Each row of numbers stands for one thing and depends on some of the facts below. Use the named rows to name the rest.

Facts:
bazo κ [flibren]
bevor κ [givu]
biplunem κ [sobror]
brarom κ [flibren]
brastu κ [bipo, kipir]
bregum κ [nastatram, givu]
bretrul κ [flibren]
brigril κ [bipo]
brusan κ [vogrus]
bububu κ [rusur, skarol]
dalak κ [klidel]
derom κ [gravir, brusan]
detan κ [flibren, rusur]
diber κ [falas, sudu, gobriklo, kipir]
didre κ [klimitris]
dore κ [zogris, givu]
drasazas κ [soser, kipir]
dribibrar κ [foplel, vavus, flasos, bipo]
drigas κ [bipo]
drotre κ [bipo, kipir]
drotrel κ [flibren, pego]
falas κ [foplel, lasku, kipir]
fedrel κ [bipo]
fevi κ [steklu, vogrus]
figedo κ [bipo]
flano κ [zenos]
flaplil κ [pagroskom]
fledo κ [greputrol]
fledul κ [drigas, kipir]
flezos κ [brusan]
fliski κ [nastatram]
flubrar κ [zogris, bipo]
fluskan κ [klimitris, bipo]
foplel κ [zabo, bipo, kipir]
fostuk κ [gonur, bipo]
geba κ [kipir]
giflo κ [trudradin, brarom]
giflok κ [plipobe, kipir]
givu κ [greputrol, flibren, zabo]
gobriklo κ [flibren, kloral, bipo]
gonur κ [kloral, gobriklo]
gotak κ [bregum, foplel, traplo]
gozar κ [paflak, klabron]
gravir κ [braskir, bipo, gobriklo]
grilelak κ [drigas, trugrol, geba, brusan, bipo]
kasto κ [zoger, trudradin, riklo, traplo]
kegrol κ [vetil, flibren, pego]
kesu κ [vogrus, kloral]
klabron κ [klimitris]
klidel κ [zabo]
klonis κ [nugok, pustem]
kloral κ [flibren, bipo]
kluvo κ [gobriklo]
kolu κ [lasku]
kopi κ [gobriklo]
labrum κ [penu]
lasku κ [pili, bipo]
lugar κ [zabo, bipo]
malum κ [steklu]
mipur κ [sibrim]
nari κ [flibren, drotre]
nastatram κ [flibren, nofek]
nofek κ [gravir, vogrus]
noskes κ [rufis, bipo]
paflak κ [zogris]
pagroskom κ [flibren, bregum, kloral]
pego κ [bipo]
penu κ [gravir, fedrel]
pesir κ [drigas]
pezo κ [vavus, bipo, traplo]
pili κ [fliski, braskir]
pladrazi κ [zabo]
plagrar κ [zogris, kloral, traplo]
plapar κ [vabre]
plipobe κ [rufis]
plutro κ [vestadral]
popok κ [pugrate, brusan, noskes]
pudoklam κ [flibren, gonur]
pugrate κ [bipo]
pustem κ [figedo]
rafon κ [foplel]
regrir κ [gobriklo]
riklo κ [zogris, pladrazi]
rufis κ [pagroskom]
rusur κ [greputrol, kloral, kipir]
sibrim κ [zabo, nastatram]
skeme κ [bipo, givu]
skidras κ [plagrar]
skolon κ [bretrul, bipo]
sobror κ [gravir]
soser κ [traplo]
stigrok κ [sobror, gonur, zabo, pustem]
sudu κ [nastatram]
tapen κ [nugok, pustem]
tasik κ [pezo]
traplo κ [flibren, vogrus, bipo]
trebal κ [mapul, rafon]
trogom κ [trugrol, kipir]
trudradin κ [flibren, guzon]
trugrol κ [gobriklo]
trustiba κ [vetil, mista]
vabre κ [bevor]
vaflik κ [greputrol, mapul]
vavus κ [nastatram]
vemel κ [steklu, diber]
vestadral κ [malum, zabo, bipo, kipir]
vetil κ [greputrol, sibrim]
vetrik κ [bregum, vavus, nofek]
vogrus κ [greputrol, kloral, bipo]
vukofik κ [gravir, bipo, kipir]
zabo κ [bipo]
zenos κ [pudoklam, pustem, pladrazi]
zoger κ [kugul, kloral]
zogris κ [pugrate, bipo]
{bazo, bipo, dribibrar, falas, flano, flaplil, fledo, fliski, flubrar, foplel, geba, giflok, givu, gotak, klabron, kluvo, kugul, paflak, pili, plapar, rusur, skidras, soser, trugrol, vukofik, zabo} ω 521
{bevor, bububu, buves, diber, didre, drotre, figedo, fledul, flibren, gevani, gobriklo, gonur, gozar, grilelak, kasto, klimitris, klonis, kloral, malum, nari, nastatram, nugok, pagroskom, penu, pesir, pezo, pladrazi, plutro, rufis, skeme, skolon, steklu, traplo, trogom, trudradin, trustiba, vabre, zefan, zoger} ω 171
{biplunem, bregum, dalak, giflo, klidel, pego, plagrar, popok, skarol, sudu, vavus} ω 463
{brarom, derom, drigas, fevi, flasos, kesu, kipir, kopi, labrum, lugar, mipur, mista, plipobe, pudoklam, pugrate, pustem, rafon, regrir, stigrok, tasik, vaflik, vemel, vestadral, vetil} ω 815
{braskir, bretrul, brusan, detan, drotrel, fedrel, flezos, fluskan, fostuk, guzon, kegrol, kolu, mapul, nofek, sibrim, tapen} ω 371
{brastu, dore, drasazas, greputrol, noskes, vogrus, zenos} ω 762
{brigril, gravir, lasku, nune, pebal, riklo, sobror, trebal, vetrik, zogris} ω 981

Some things and their rows:
riklo: [-18  11  -4  13 -15  -3  20  26   0 -15   9   5 -24 -22 -41   7  -2   2
  22  19   6 -23 -29  11  16   0  18]
pladrazi: [-30  -2 -43   8  49 -22   3 -48  -5 -17   7   0  30 -13  25  -4  30  -4
  -4 -22 -29   3 -24  -2  27 -41  -8]
pagroskom: [-21   3 -33  -3  50 -21  16 -49  -6 -17 -13  21  19  -1  27 -10  29  -6
   3 -23 -25  -1 -22  -9  27 -41 -11]
kloral: [-24   4 -33   0  51 -22  14 -50  -5 -15  -7  20  19  -3  25 -10  29  -2
   4 -22 -27   1 -21  -7  28 -40 -11]
gobriklo: [-22   6 -36  -2  49 -22  11 -51  -6 -17 -10  18  19   0  25 -10  30  -5
   1 -22 -27   1 -21  -8  26 -39 -11]
tapen: [-33  17 -39  23 -43  11 -51  37  -4  28  62 -43  -4 -31  -9   4  10 -26
 -15 -17  17  45  31  23   2  27  18]
bevor: [-24 -48  -1 -27  44 -26  24 -55  -8 -34 -25   5  58 -33  37  19  34 -20
  37  -2   5  32 -27   8  44 -33 -16]
labrum: [ 43   4  16 -53  -5  36 -31  30  -1  19  23   3  -7 -19 -22  16 -16 -11
 -37 -18 -14  34  13 -10 -26  38   1]
gevani: [-25   0 -27   4  49 -23  13 -49  -6 -19  -8  15  24  -2  26  -7  31   1
   1 -22 -28   1 -22  -6  32 -40 -14]
flezos: [ 30  22  10  12 -34  42   3  20  -6  20  18 -22 -29  34 -16 -16  13 -35
   3 -11  22  35  30  22  -1  30   4]
nune: [-19   9   6  14 -14  -1  22  25   1 -14   2   7 -24 -20 -41   5   1   7
  26  22   7 -21 -26   7  22   0  16]
rafon: [ 42 -64  30  12  11  44   4  35  -3  -3 -11 -34  18  -7 -35  42 -21  -3
 -38  -4  11  30  17 -27   2 -31 -27]
klidel: [  3 -11  21   9 -40  -2  -1  28  36  27  -7 -27  -1 -28 -31 -10   7  -8
 -20  50  13 -39 -13 -11   8  16  29]
dalak: [ 10   5  22   9 -42   2 -38  28  48  26  -4 -29  -6 -20 -36 -19  28   2
 -26  55 -11 -21   7 -32  11  32  26]
noskes: [ -3   7  15 -22  14  -7   3 -12  -9  31 -19 -28 -13   0 -32  -6   9  -9
  30  11  -8 -43 -23  15 -35 -20  20]
plipobe: [ 42 -22  22 -43  15  35   9  29  -5  20  14  -2   6 -26 -17  32 -44 -13
 -35 -20  10  16  -1   1 -22  10  -1]
vaflik: [ 42 -53  30  13  -2  52 -21  34  -1   4 -12 -33  22   0 -35  27   5  15
 -40   0 -10  43  39 -50  18 -17 -34]

Rows to name:
No name comes twice in this set of rows, the named rows included.
[-17  13 -40  -9  46 -21 -11 -51  -5 -14  -6  24  10   7  23 -18  34  -1
  -1 -21 -39  21 -14 -15  26 -38 -12]  kasto
[-18  11 -25  -3  46 -21 -15 -51  -5 -19 -10  18  16   7  24 -18  35   6
   2 -19 -40  28  -4 -22  32 -37 -17]  skeme
[ 25  21   9  17 -38  37   1  22  -6  19  28 -30 -27  26 -15 -11  11 -33
   0 -12  23  34  28  20   3  29   5]  fostuk
[  4  -5  20  -4 -37   5   8  16  31  31  -5  -7 -13 -31 -22 -17 -17  -4
 -15  49  13 -41 -18   3   1  28  27]  plagrar
[ 41 -30  23 -33   8  32   7  28  -4  18  20  -9   8 -27 -16  35 -41  -3
 -37 -20   1  15  -2   5 -15  20  -4]  pugrate
[-27 -65   9 -51  35 -26  28 -56  -9 -42 -31   0  63 -45  41  33  35 -27
  47  27  22  41 -27  16  44 -19 -17]  vabre
[-50 -35  28  12  46  67  27  -1  17  40  30  34   7 -54  38 -32 -62  42
  52  59  37  11  45  -5  36   0  23]  skarol
[-14 -18  26   5  27 -10  26   3  -9  30 -27 -35  12  -8 -32   9  -3  -2
  36   9  13 -46 -23  13 -19 -34  17]  greputrol
[ 39  -8  23 -35 -10  38 -28  31  -1  21  25 -11   5 -20 -21  22 -13   4
 -38 -19 -18  37  22 -13 -13  37  -9]  lugar
[-22 -14 -34   0  52 -23  27 -48  -6 -25 -19  16  25  -5  24   8  19 -21
   3 -24  -2 -31 -36   6  22 -40  -5]  steklu
[ 38 -29  18 -29   2  27  -3  33  -3  24  35 -22  21 -38 -15  37 -41  -5
 -36 -21   6  21   2   3 -15  17   3]  pudoklam
[ 42 -18  22 -45  13  30  12  30  -4  21  15  -3  13 -33 -15  35 -41 -12
 -36 -21  11  12  -2   1 -16  19   5]  brarom
[ 25  21  20  20 -33  26  27  30  -8  16   7 -32 -17  24 -14  10   7 -30
   6 -20  32  -2  21  21  16  13   7]  sibrim

The same things again, as new rows of numbers:
Known rows:
giflo: [-13   5  -7 -22 -25   5 -27 -15   5   1  -8  21  -1  16  14  -5  15  -3
 -25 -18  -9  -7  21  -6 -16 -43  45 -22 -24   1  11 -26 -10  44 -18  -8
 -16  -8  -5  22  -1 -12  -1]
steklu: [  0   1  -8  -8   3   7   7 -16  -3 -23   8  13  13 -19   5 -10  16   2
  20  10   2   3 -13  -4 -14   7 -33  29  -8   8   3 -10   1 -34  15 -24
 -30   8   0 -19 -15  -7   7]
vetrik: [ 21  -6   4   8   8  -5  31  22   2   5  -1   1 -11  31  21  36   1  -8
   4  36  -9   2   7  -8 -20 -12  42 -21 -24  -7   7 -10   0  31 -10  -1
   9 -11 -15   6  12  -8  -1]
nugok: [-12  19  13   0  11   9  16 -25  -2  -9   5   8  12 -19  -9 -13   6   3
  32 -10   4   1  -9   1 -35   1 -46  13  -1  15  -5  -7 -13 -12  10 -19
 -13  -7   5 -26 -15  -2   7]
drigas: [ -6   7   0  -9 -17  14  -8 -25  -3 -20   7  -3 -10  -4   3 -17  13   1
  24  25  -4  -6  11  -8  -1  -4  -7  29  -5   2  22 -11 -10  -3  -2 -14
 -18   7 -13  10 -16 -11  -4]
drasazas: [ 13  12   9  30  -4   4   4  -2   7  -8   5   9 -38  26  11  41 -14  -9
  25  50  -8   9   9  -9 -27  20  12  21 -43  18  27   8  -6  25  -8  -9
  -7   8 -25  30   8 -33  -3]
brastu: [ 14  14   8  28   0   3   4   0   6  -8   7   2 -36  25  10  31 -16 -10
  31  55  -8  10   8 -10 -30  22   9  17 -40  17  25  10  -6  27  -8  -7
   3  10 -25  33   9 -30  -3]
pugrate: [-13  16  -2  -8 -14  15   7 -24  -4 -12   6  -8  -7  -1   3 -16  10   1
  22  19  -4  -9  11  -8  -4  -5 -11  16   0   5  19 -16  -7   5  -7 -13
 -15  15 -15  22  -8 -12 -14]
pesir: [ -7  10  13  -3  11   5  -6 -12  -4 -22  12  -8  12 -14   1   3   4   3
  23   0  -1   7 -13  -2 -16 -14 -29  27 -22  -1  22 -16   0 -29  11 -21
  -8  28   1  -6 -13  -4  -1]
derom: [ -3   7  13 -12   1  10   8 -18  -6 -21   6 -16 -10   0  -1  -5   7   0
  12   9  -3  -5  14  -5 -19 -20  16  35 -12   5  26 -26 -19   5  -3 -10
  20  17 -13  21  -7  -5  -2]
fledo: [ -5  -7   8 -14  -6  -4  -2  19   3   5 -12 -10   8   2   9  20  16  -4
  -7  -1  -6   0  12  -2 -14 -36  28  -7 -17 -10   4  -8  -3 -23  13  -8
 -47 -20  -2  -2  -7 -11  -7]
vavus: [  3   6 -20 -39 -27   9 -20  -9   0  -8  -3  23  -2   5  14 -47  16  -2
  -6  14 -10 -13  15 -10  -7 -20  44 -21 -11 -10 -11 -15  -6  26 -12  -8
 -11 -20 -20  11   2  -9  -5]
klimitris: [-10  11 -11  -9   2  -2  23 -19  -3 -18  10 -14  22 -20   9  -1  17   8
  35  -4   0  -3  -8  -7 -24  14 -49   3   2  14   2  -6  -2 -39   6 -20
 -23  20  -1   2  -9  -2 -10]
plipobe: [ -9   9   7  -6 -14  14  -5 -20  -2 -22   4  -3 -12   1   3  -4  11   1
  13  14  -2  -5  14  -6  -3 -11   1  30 -10   7  22 -19 -11  -2   2 -18
 -22  16 -10  12 -13 -14  -3]
tasik: [-13   9   9  -6  -3  15   8 -12  -7 -14   5  -2  -8   3  -4  -6   5   1
  11  14  -4  -7   9  -5  -4 -18   9  18  -8  -1  16 -22 -11  13   0 -18
  -8  18 -17  16   0 -10 -14]
flano: [-12   9  22  -6   2   2   2   6   3  19 -11  -6   5   0  -2   0   0  -8
   7  -6  -4   1  11   2 -22 -42   5 -17  -9 -10   6  -6  -7   8  -7  -2
 -27 -37   2  -6 -12  -6   2]
skarol: [  2   7 -19 -30 -38   5 -40 -15   6 -17 -10  23  -5   8  21 -22  24  -1
  -4  -4 -10  -8  24 -10 -17 -21  33 -12 -15   2   4 -14 -13  19  -8 -10
 -35 -22  -6   6 -13 -12   6]

Which thing is each row?
No name comes twice in this set of rows, the named rows included.
[  7 -10  -1 -18  -3  -3  -7   2   6   5  -6  -7   5 -10  13  -9  16  -9
   9  20  -4   3  11  -4 -10 -33   9   5 -13 -10  15  -6   6 -24  -4   1
 -33 -24  -1   3 -24  -9   9]  trugrol
[-11  13  14  -6  -5  18  13  -8  -7 -15   1   1 -12   5  -9   3   8   2
   4   9  -3 -10  10  -1 -12 -12  18  22  -7   3   6 -23 -20  13  12 -24
 -10   9 -17  -1   3 -12 -12]  mipur
[ -4   6   8 -11  23   3  20 -11  -8 -17  12  -8  16 -18  -2  -5   5   2
  16   0   1   2 -12  -1 -26  -9 -19  28 -14   6   9 -18  -5 -24   9 -15
  13  24  -3  -4  -6   0   1]  penu
[-18  -3  -1  -1  15   6  18 -14  -5  -8   9  15  19 -14   2  14   8   2
  -3  -5   3   2 -13   1  -9 -10 -19  23 -19   9   9 -22   6 -19  11 -25
 -15  26   0  -3  -3 -10  -2]  pagroskom
[-10   9  -2 -10 -17  14  16 -15  -4 -22  -4   6  -9   3   1   7  20   2
   8   5  -2 -12  17  -5 -17   3   9  24   1  16   0 -18 -20   1  14 -23
 -29   4 -13  -4  -4 -16  -6]  mista
[  4  -3  15 -15   7  -5 -11  17   1   7  -3 -21   4  -4   5  -7   5  -9
   8  14  -7   4   7  -2 -14 -49  24  -3 -24 -22  19 -10   3 -18  -5   1
 -12 -13  -4   7 -12  -4   1]  vukofik
[  6  -6   5 -15  -6  -4 -13   8   6   0  -5 -10   4  -6  11  -9  14  -7
  12  22  -6   4  10  -5  -8 -37  12  -1 -18 -18  19  -3   6 -25  -2  -2
 -34 -23  -3   3 -21  -9   3]  geba
[ -7  -4  13 -12   5   0  -2  20   0  14  -7  -9   7   1   3   4   6  -7
 -11   7  -7   2   4   0  -2 -49  27 -14 -20 -21  10 -11   6 -10   1  -6
 -27 -13  -6   5  -3 -10 -10]  gotak
[-17   2  10   2  16   8   7 -10  -6  -9   9   9  15 -10  -4  14   2   3
  -2  -6   2   6 -15   2 -10 -21 -18  23 -26   4  18 -24   2 -20   9 -26
 -13  28   2  -6  -4  -9  -2]  nari
[  2  -2   4 -13  -5   0  -9  16   2   8  -5  -5   6  -5   8 -14  11  -7
  14  26  -7   0   5  -3   0 -33  11  -9 -12 -21   3  -2   5 -22   4  -7
 -38 -28 -10  -3 -11  -8  -5]  foplel
[-11  13  14   1   9   9 -11  -7  -5 -22  10  -3  13 -11  -4  -1   3   4
  25   4   0   8 -17   1 -14 -14 -28  25 -22  -4  14 -13  -4 -27  13 -25
 -19  20  -2 -16  -7  -4  -5]  plutro
[-13   6  11   1  10   5  -5  -6  -2 -25   5   4  12  -4  -1  29   7   4
   1 -13   1   6 -10   1 -19 -15 -19  29 -25   9  19 -21  -5 -29  17 -29
 -24  28   7 -12  -9  -9   1]  bububu

The same things again, as new rows of numbers:
Some rows with their names:
trudradin: [  7 -11  14  -2   3   4 -16  -1   6  22  13  15   3  -2 -12  11  13   2
  -2   3   3  11   0  -4  -3 -17   7  10   6   7  -5  -1]
zenos: [  6   2  14  32   1 -12  -1  -2  -3   8 -12  18  -8  -5 -20  -2  13 -11
   7  -4 -14   8   4  -2  -6  15   8  12   4 -27 -27 -10]
buves: [ -4  -9   8 -27   7  -4  -5   9  -5  10  -5   8  -1  16 -18  -2   2  -6
   0   0  -1  -3   3   8 -20  -6   5   5   4   1   1   3]
klimitris: [ -6 -10   5 -32  12  -7  -4   9  -4  12  -6   7  -2  20 -24  -5   0  -2
  -1  -2  -2  -4   4  12 -26  -6   7   7   5  -1   3   5]
lugar: [ -3  -4   5  35 -16  -9   8  -5 -13  -8 -32   3   2 -13  22 -11 -13 -12
  11  13 -23   4  19   3 -13  -1 -11   2  -1 -17 -19 -16]
riklo: [ -5 -28  18  -6 -15  16   6  20   0  -4  -3  21   0 -23  -4  -7 -10  12
   0   1 -26  -9   2  -4 -14  -6   0  -6  19 -24  -3   4]
geba: [  9  11   7 -42 -12   9 -23  21  -8 -32  -2  -6   1 -15  -4   8   6 -15
 -20   6 -15  27 -10  12  22  -9   4  13  -4   6 -26   5]
nofek: [ -5   1  19   8  22   7  -2 -10   6  33 -12  -8  13   1 -32   9   0   8
  18   9 -10  18  -1 -24   6  21  -5 -10  -2 -16  -7 -10]
nastatram: [ -4 -12   3   2  15  13 -27 -16  20  31   4  20   8 -18 -26  21   0  13
   4   6   1  20  -5  -5 -15 -28   2   5  -5  13  15 -10]
kluvo: [  3  14  -5 -36 -23   4 -12   9  -3 -10   1 -24  11   2  -7 -19  -5 -15
   0  -7   8  25  -7  18 -13 -13  27  10  27  -8  -1 -20]
falas: [  5  10   4 -42 -12   5 -20  19  -9 -28  -5  -6   3 -16  -5   6   1 -11
 -15   1 -15  24  -8  13  16 -11   1  14  -1   3 -21   1]
zoger: [  9  -1  17 -12  -8   7  -6   7  -6   4  -2   0   7   3 -12  -1   1  -9
   8  -7  -6   2  -1  -8  -5  -2   0   4  13   3  -8  -4]
drasazas: [ 15   0  18  29   4   7 -11  -4  -1 -10 -12  14 -14 -10 -14  14  20 -21
  -1  17 -17  16   0  -3   5  23  18   2 -19 -16 -33  -2]
vogrus: [ 20  12  27  43  -7   5   6  -9 -16  -3 -20  -2   1  -6  -3  -9   2  -6
  13  -1 -33   0   4 -15   8  28   9 -13   3  -4 -24 -11]
zefan: [ -3  -6   9 -30   8  -3  -8   7  -2  10  -5   7  -1  17 -20  -3   0  -5
   1  -1  -1  -1   3   9 -20  -5   5   7   6   1   1   2]
kolu: [-12  -8  12   4  23  -4  -5  -6   4  34 -11  -3   4   2 -21   8   6   4
  12  14  -4  18   2 -13   9  20  -9   3  -7 -25 -12 -11]
gozar: [ -1  -5  11 -18   0   1  -8   7  -6   6  -9   8   6   2 -15   0  -3  -5
   8  -5  -7   2   0   1 -12  -4  -7   7   8   2  -6  -6]

Name these rows:
No name comes twice in this set of rows, the named rows included.
[ 14  -5  15  12  -9  13 -11 -12 -11  12  -3  -7   9  -3  15  -4  -1   1
  10   7  -5   7   5  -7   7  -9  -2  -5   5  22  -5 -16]  kloral
[ -5  -4   4 -12   2   2  -9  -6 -13   4 -26  -8   5   0   9  -9 -15   0
  12   5 -12  -1   8   4  -8  -4 -14  -5  -4  15   1 -14]  skolon
[ -3  13  -1 -50  -3 -14  -6  17 -10  -1   2  -3   1  13 -20 -13  -2   4
 -18 -12 -10   9  -5  21  -9 -18  16  15  20  -2  -1   6]  kugul
[  3  -6  11  31 -17   2   0   0 -10 -23 -27   6  -3 -16  20   1  -4 -21
   5  23 -21  10  14   2  -4   3  -6   2 -10 -17 -28 -10]  vestadral
[  8   3  18  34   4 -10   0  -5  -4   9 -14  17  -7  -9 -19   1   9  -7
  10  -3 -21   8   4  -8  -5  16   6   7   2 -21 -25 -10]  dore
[-10 -29   4  -1 -14  24   0  -3 -11  -8 -26  -4  -1 -23  27 -20 -24  17
   4  22 -29 -11  12  10 -18  -5  -1 -28  -3  -5  11  -9]  brigril
[ 11   0  22  25 -15  -1  12  10  -2  -9  -5  14   1  -2 -12   3   4 -16
   0   7 -18   5   8  -5 -18   1  15   3  12 -28 -18   2]  vaflik
[ 11  -8   1   5 -21  21 -14 -16  -6   7  -3 -26   8   6  19 -14   0 -18
  21  13  21  14   5   6 -12  -5  21  -7  11  11   0 -33]  gobriklo
[-18 -12   3 -12  -7 -21  -9  11 -11   9 -17  17   4 -13   2  -2  -5  -9
  13 -14  -4   4   8   2   4 -12 -36  32   9 -11 -23 -16]  pladrazi
[  3  19  11 -34 -12  -4  -7  17  -8  -7   1  -4  11 -10 -17  -5  -8   4
 -12 -18 -23  15  -7   2   7 -15   1   9  21   5  -9   0]  soser
[-23  -5   1  13  21  -4  -2 -24 -15  34 -39 -25   6   0  11 -11 -14  12
  22  23 -12   8  15  -6  10  23 -22 -14 -18  -5  -5 -26]  fedrel
[ 10  -1  20  28 -15  -4  12   9  -1  -5  -6  19   1  -8 -12   3   4 -12
   1   2 -19   5   7  -7 -13  -1   7   7  14 -27 -21  -1]  vetil

